Here is a tiny trained network, its code and every weight. The questions are about switching its units off for an input and a class, where a switched-off unit gives its printed mean instead of its output.

import numpy as np


def w(rows, s, z=0):
    codes = np.array(rows[::2]) - 128.0
    scale = np.full(codes.shape[1], s)
    scale[-1] = z or s
    return codes * scale


def norm(h):
    return h / np.sqrt((h * h).mean(-1, keepdims=True) + 1e-5)


def f(y):
    return np.maximum(y, 0)


def log_softmax(a):
    a = a - a.max(-1, keepdims=True)
    return a - np.log(np.exp(a).sum(-1, keepdims=True))


def net(x, mask):
    res = np.array(x, float).reshape(1, 2) / 4 @ E
    u = 0
    for l in range(2):
        y = f(norm(res) @ A[l][:, :-1].T + A[l][:, -1])
        res = res + np.where(mask[u : u + 7], y, B[l][:, -1]) @ B[l][:, :-1]
        u += 7
    return log_softmax(norm(res)[-1] @ U[:, :-1].T + U[:, -1])


A, B = {}, {}
E = w([
[83,174,32,117,124,162],'x0',
[135,120,176,172,3,157],'x1',
],0.0019)
A[0] = w([
[184,83,180,216,90,80,208],'0.n0',
[98,171,119,205,21,175,167],'0.n1',
[115,111,220,225,42,50,82],'0.n2',
[179,83,203,165,51,41,95],'0.n3',
[221,167,165,203,52,144,5],'0.n4',
[199,78,252,180,139,134,39],'0.n5',
[65,210,45,123,61,240,33],'0.n6',
],0.004,0.0025)
B[0] = w([
[63,144,142,151,48,222,242],'0.n0',
[147,103,187,106,252,145,253],'0.n1',
[88,162,143,76,249,188,234],'0.n2',
[161,109,85,168,48,7,226],'0.n3',
[39,205,172,117,233,155,189],'0.n4',
[197,88,77,169,104,152,210],'0.n5',
[83,185,49,92,4,30,223],'0.n6',
],0.0041,0.004)
A[1] = w([
[29,162,254,98,151,208,108],'1.n0',
[72,131,133,110,159,129,53],'1.n1',
[186,84,203,145,91,49,64],'1.n2',
[84,191,95,133,192,181,31],'1.n3',
[173,137,85,123,210,191,6],'1.n4',
[160,76,106,166,151,161,228],'1.n5',
[26,155,242,108,154,190,97],'1.n6',
],0.0052,0.0018)
B[1] = w([
[19,216,172,219,253,219,253],'1.n0',
[174,100,141,148,84,158,163],'1.n1',
[106,138,33,224,48,231,144],'1.n2',
[139,113,205,168,65,142,199],'1.n3',
[159,86,180,52,183,52,164],'1.n4',
[186,97,161,75,146,95,176],'1.n5',
[29,170,164,205,220,239,241],'1.n6',
],0.0048,0.005)
U = w([
[2,212,220,250,220,253,222],'0',
[234,26,107,225,30,178,3],'1',
[238,16,232,49,220,27,185],'2',
[34,230,8,59,20,20,38],'3',
],0.0048,0.00042)

Each question gives the input, the list of numbers given to net, and the class t.
The units are the neurons (one row each of A and B). Each row of codes is followed by its name. A weight is (code - 128) times the scale printed after its matrix; where a second scale follows, it is the last column's (A, B and U).
mask holds one flag per neuron, layer by layer. A switched-off neuron (its flag False) gives its mean, the last column of its row in B, instead of its output. The means were averaged over made-up inputs and are rounded, as every weight is.
A unit's drop is (log p(t) with every unit on - log p(t) with that unit switched off) / (log p(t) with every unit on - log p(t) with every unit switched off).
The circuit of an input: a set's keep is (log p(t) with only the set's units on - log p(t) with every unit switched off) / (log p(t) with every unit on - log p(t) with every unit switched off). Starting from the 12 units with the biggest drops (on a tie, the unit counted first), units are removed one at a time, each time the one whose removal leaves the highest keep (on an exact tie, the one counted first), for as long as the keep stays at least 0.8.
circuit, biggest first: the units of the circuit, biggest drop first
unit that matters most: the unit with the biggest drop
top k neurons: the k neurons with the biggest drops, biggest first
k most important neurons of layer l: the k neurons of layer l with the biggest drops, biggest first
input [-4,-4], class 2: circuit, biggest first => 0.n4, 1.n0, 1.n6
input [-2,-5], class 2: top 3 neurons => 0.n0, 0.n4, 0.n3
input [3,-3], class 3: unit that matters most => 0.n1
input [4,2], class 3: circuit, biggest first => 0.n6, 1.n0
input [2,-2], class 3: circuit, biggest first => 0.n1, 1.n0, 1.n6
input [-1,0], class 1: circuit, biggest first => 0.n5, 1.n0, 1.n6
input [-8,2], class 1: top 2 neurons => 0.n5, 0.n3
input [-2,-4], class 2: 4 most important neurons of layer 0 => 0.n0, 0.n3, 0.n4, 0.n2
input [7,-8], class 3: circuit, biggest first => 1.n0, 1.n6
input [-6,-3], class 1: 3 most important neurons of layer 1 => 1.n0, 1.n2, 1.n6
input [-8,-7], class 1: top 2 neurons => 0.n2, 1.n2
input [-4,-7], class 2: top 2 neurons => 0.n0, 0.n4
input [-6,-5], class 1: circuit, biggest first => 0.n2, 1.n2, 1.n0, 1.n6
input [1,-8], class 2: 2 most important neurons of layer 0 => 0.n0, 0.n6
input [-4,-1], class 1: circuit, biggest first => 1.n0, 1.n6, 0.n5
input [1,-2], class 2: top 3 neurons => 0.n0, 0.n6, 0.n4
input [-3,0], class 1: 4 most important neurons of layer 0 => 0.n5, 0.n3, 0.n1, 0.n6
input [0,-2], class 2: 3 most important neurons of layer 0 => 0.n0, 0.n3, 0.n4
input [7,4], class 3: top 2 neurons => 0.n6, 1.n0
input [-3,-6], class 2: top 4 neurons => 0.n0, 0.n4, 0.n3, 0.n2
input [4,-5], class 2: top neuron => 0.n6
